Here is a tiny trained network, its code and every weight. The questions are about switching its units off for an input and a class, where a switched-off unit gives its printed mean instead of its output.

import numpy as np


def w(rows, s, z=0):
    codes = np.array(rows[::2]) - 128.0
    scale = np.full(codes.shape[1], s)
    scale[-1] = z or s
    return codes * scale


def norm(h):
    return h / np.sqrt((h * h).mean(-1, keepdims=True) + 1e-5)


def f(y):
    return y / 2 * (1 + np.tanh(0.7978845608 * (y + 0.044715 * y**3)))


def log_softmax(a):
    a = a - a.max(-1, keepdims=True)
    return a - np.log(np.exp(a).sum(-1, keepdims=True))


def net(x, mask):
    res = np.array(x, float).reshape(1, 6) / 4 @ E
    u = 0
    for l in range(3):
        y = f(norm(res) @ A[l][:, :-1].T + A[l][:, -1])
        res = res + np.where(mask[u : u + 16], y, B[l][:, -1]) @ B[l][:, :-1]
        u += 16
    return log_softmax(norm(res)[-1] @ U[:, :-1].T + U[:, -1])


A, B = {}, {}
E = w([
[127,128,125,126,131,130,128],'x0',
[71,109,129,216,73,173,86],'x1',
[47,218,27,152,239,152,158],'x2',
[128,129,130,125,131,130,127],'x3',
[246,211,74,196,68,139,159],'x4',
[140,42,3,145,118,42,62],'x5',
],0.0034)
A[0] = w([
[72,108,117,222,83,204,53,19],'0.n0',
[72,163,135,186,78,167,29,8],'0.n1',
[136,116,136,146,144,136,124,127],'0.n2',
[184,77,189,131,55,103,109,21],'0.n3',
[195,191,154,30,193,15,133,55],'0.n4',
[209,161,126,11,194,4,175,69],'0.n5',
[186,172,144,46,183,55,134,6],'0.n6',
[195,69,200,115,57,91,120,23],'0.n7',
[11,37,144,65,154,118,107,126],'0.n8',
[27,121,160,81,109,76,111,57],'0.n9',
[171,189,154,65,174,43,108,24],'0.n10',
[155,59,42,163,146,53,35,66],'0.n11',
[143,105,124,133,145,153,137,127],'0.n12',
[38,143,127,220,39,164,66,33],'0.n13',
[203,199,88,202,52,99,161,97],'0.n14',
[33,107,121,244,34,181,88,56],'0.n15',
],0.0036,0.0025)
B[0] = w([
[155,72,117,98,147,154,226,134],'0.n0',
[134,98,113,141,138,152,177,103],'0.n1',
[138,135,122,101,136,124,138,127],'0.n2',
[102,171,68,68,121,167,80,145],'0.n3',
[118,37,104,155,124,233,171,182],'0.n4',
[130,30,90,148,121,223,205,228],'0.n5',
[96,60,105,179,106,203,161,122],'0.n6',
[100,159,72,58,86,175,62,162],'0.n7',
[254,172,159,196,196,129,74,252],'0.n8',
[191,138,140,176,177,144,103,130],'0.n9',
[109,74,108,159,113,189,165,112],'0.n10',
[97,147,202,116,97,40,245,211],'0.n11',
[124,132,127,128,123,126,129,127],'0.n12',
[177,62,97,80,176,174,213,148],'0.n13',
[168,101,189,130,243,115,51,211],'0.n14',
[158,26,113,132,169,198,217,183],'0.n15',
],0.0036,0.0017)
A[1] = w([
[77,182,63,180,233,138,145,92],'1.n0',
[152,40,36,115,141,35,154,173],'1.n1',
[126,172,198,120,146,216,134,54],'1.n2',
[14,78,182,72,191,112,69,25],'1.n3',
[236,209,59,184,56,127,171,52],'1.n4',
[94,164,100,111,124,117,159,5],'1.n5',
[153,91,172,120,64,104,131,71],'1.n6',
[215,47,198,68,61,113,78,172],'1.n7',
[96,192,234,113,136,192,155,45],'1.n8',
[109,89,72,156,120,86,83,54],'1.n9',
[200,216,75,185,58,123,158,21],'1.n10',
[84,221,199,80,85,190,164,39],'1.n11',
[64,94,143,253,55,178,66,113],'1.n12',
[134,83,198,161,55,109,113,82],'1.n13',
[100,122,83,109,164,152,171,12],'1.n14',
[30,200,52,145,172,111,179,66],'1.n15',
],0.0037,0.0019)
B[1] = w([
[123,187,114,56,31,190,69,210],'1.n0',
[75,193,189,183,125,136,194,236],'1.n1',
[97,125,73,179,117,53,163,160],'1.n2',
[252,140,136,170,184,147,90,146],'1.n3',
[138,94,180,144,250,139,67,165],'1.n4',
[122,92,121,128,91,138,97,94],'1.n5',
[92,179,112,109,129,158,127,135],'1.n6',
[52,217,73,136,139,183,112,251],'1.n7',
[120,129,115,174,119,28,160,168],'1.n8',
[128,150,169,130,129,110,164,126],'1.n9',
[145,68,167,129,224,116,68,137],'1.n10',
[93,139,173,170,126,41,174,151],'1.n11',
[150,135,96,36,175,162,187,130],'1.n12',
[113,193,96,67,159,154,147,142],'1.n13',
[128,107,123,123,75,151,125,115],'1.n14',
[107,170,143,61,64,172,77,176],'1.n15',
],0.0039,0.0026)
A[2] = w([
[152,145,179,102,125,190,167,132],'2.n0',
[119,102,35,145,121,79,98,71],'2.n1',
[104,68,66,130,96,63,114,5],'2.n2',
[79,203,89,65,55,146,66,93],'2.n3',
[190,55,198,84,21,121,107,134],'2.n4',
[131,151,79,151,170,124,142,79],'2.n5',
[138,59,76,89,125,194,220,87],'2.n6',
[87,160,159,170,106,56,190,121],'2.n7',
[221,167,98,165,91,142,149,87],'2.n8',
[66,74,181,99,172,110,97,75],'2.n9',
[155,167,154,160,204,146,57,184],'2.n10',
[103,136,153,139,142,77,93,127],'2.n11',
[124,72,61,112,108,66,109,67],'2.n12',
[91,110,130,106,137,116,100,112],'2.n13',
[85,137,122,174,85,3,176,12],'2.n14',
[107,90,121,150,127,185,171,102],'2.n15',
],0.0059,0.0026)
B[2] = w([
[76,93,73,183,149,77,152,187],'2.n0',
[97,195,237,121,150,153,190,129],'2.n1',
[107,170,170,170,172,107,179,113],'2.n2',
[171,106,117,57,1,148,116,236],'2.n3',
[36,240,47,113,190,212,119,144],'2.n4',
[97,125,176,92,92,157,108,145],'2.n5',
[97,35,92,150,128,144,199,202],'2.n6',
[130,113,100,130,59,48,156,190],'2.n7',
[60,83,166,91,208,114,90,147],'2.n8',
[206,174,71,197,168,144,94,140],'2.n9',
[165,33,144,94,61,65,99,254],'2.n10',
[183,129,103,140,96,126,150,151],'2.n11',
[67,203,220,169,146,132,187,117],'2.n12',
[196,169,129,160,110,147,145,127],'2.n13',
[155,117,182,123,73,76,184,163],'2.n14',
[169,89,78,110,133,119,149,160],'2.n15',
],0.0048,0.0033)
U = w([
[72,246,85,50,71,221,56,130],'0',
[82,207,222,199,113,24,232,97],'1',
[210,81,172,174,232,111,2,88],'2',
[80,56,72,164,204,220,232,65],'3',
[143,62,106,113,59,99,139,252],'4',
],0.0076,0.0035)

Each question gives the input, the list of numbers given to net, and the class t.
The units are the neurons (one row each of A and B). Each row of codes is followed by its name. A weight is (code - 128) times the scale printed after its matrix; where a second scale follows, it is the last column's (A, B and U).
mask holds one flag per neuron, layer by layer. A switched-off neuron (its flag False) gives its mean, the last column of its row in B, instead of its output. The means were averaged over made-up inputs and are rounded, as every weight is.
A unit's drop is (log p(t) with every unit on - log p(t) with that unit switched off) / (log p(t) with every unit on - log p(t) with every unit switched off).
The circuit of an input: a set's keep is (log p(t) with only the set's units on - log p(t) with every unit switched off) / (log p(t) with every unit on - log p(t) with every unit switched off). Starting from the 12 units with the biggest drops (on a tie, the unit counted first), units are removed one at a time, each time the one whose removal leaves the highest keep (on an exact tie, the one counted first), for as long as the keep stays at least 0.8.
circuit, biggest first: the units of the circuit, biggest drop first
most important unit: the unit with the biggest drop
k most important neurons: the k neurons with the biggest drops, biggest first
top k neurons in layer l: the k neurons of layer l with the biggest drops, biggest first
input [-2,5,-4,-3,-3,-2], class 3: most important unit -> 0.n15
input [7,5,-1,-3,-8,7], class 2: circuit, biggest first -> (0.n8, 2.n9)
input [8,2,-2,0,0,1], class 0: top 3 neurons in layer 2 -> (2.n3, 2.n10, 2.n14)
input [3,-8,8,-5,-4,3], class 0: circuit, biggest first -> (1.n0, 1.n15)
input [3,6,3,6,-6,-6], class 1: top 4 neurons in layer 2 -> (2.n7, 2.n3, 2.n6, 2.n8)
input [4,4,4,-7,4,-1], class 4: 4 most important neurons -> (0.n8, 2.n10, 1.n0, 1.n7)
input [-2,0,4,-5,3,-2], class 4: top 3 neurons in layer 2 -> (2.n10, 2.n3, 2.n4)
input [-2,0,3,0,-8,8], class 1: 3 most important neurons -> (0.n11, 0.n14, 1.n4)
input [8,8,5,0,-5,-8], class 1: top 2 neurons in layer 0 -> (0.n5, 0.n4)
input [-7,8,2,-5,-8,8], class 1: 4 most important neurons -> (0.n11, 0.n14, 1.n4, 2.n12)
input [8,7,5,4,-7,-5], class 2: top 3 neurons in layer 1 -> (1.n3, 1.n7, 1.n1)
input [1,6,-2,5,5,-1], class 3: 4 most important neurons -> (0.n15, 0.n8, 0.n13, 0.n0)
input [0,-5,7,4,8,-7], class 2: top 2 neurons in layer 0 -> (0.n11, 0.n14)
input [0,-1,-2,0,-1,4], class 1: 2 most important neurons -> (0.n11, 1.n0)
input [4,8,-6,5,-7,-6], class 3: most important unit -> 0.n15
input [0,-8,-2,-7,6,5], class 3: 2 most important neurons -> (0.n5, 0.n4)
input [-2,7,-6,-1,3,-6], class 3: 2 most important neurons -> (0.n15, 1.n0)
input [-5,-8,-6,-5,0,-1], class 3: 4 most important neurons -> (0.n5, 0.n4, 2.n6, 1.n0)
input [8,5,2,-3,-6,-7], class 1: 2 most important neurons -> (0.n14, 1.n8)
input [3,8,-4,1,-6,-1], class 3: top 2 neurons in layer 0 -> (0.n15, 0.n14)
input [6,6,0,-5,-7,-2], class 2: 2 most important neurons -> (0.n8, 0.n5)
input [7,-4,-8,-4,-6,-1], class 0: top neuron in layer 2 -> (2.n4)
input [-4,8,3,8,-4,6], class 3: top 2 neurons in layer 0 -> (0.n15, 0.n13)
input [7,8,2,-2,-8,8], class 1: top 2 neurons in layer 2 -> (2.n12, 2.n1)
input [6,-5,5,4,-7,-6], class 2: top 3 neurons in layer 1 -> (1.n1, 1.n3, 1.n7)
input [7,4,-2,0,7,-6], class 2: top 2 neurons in layer 0 -> (0.n11, 0.n14)
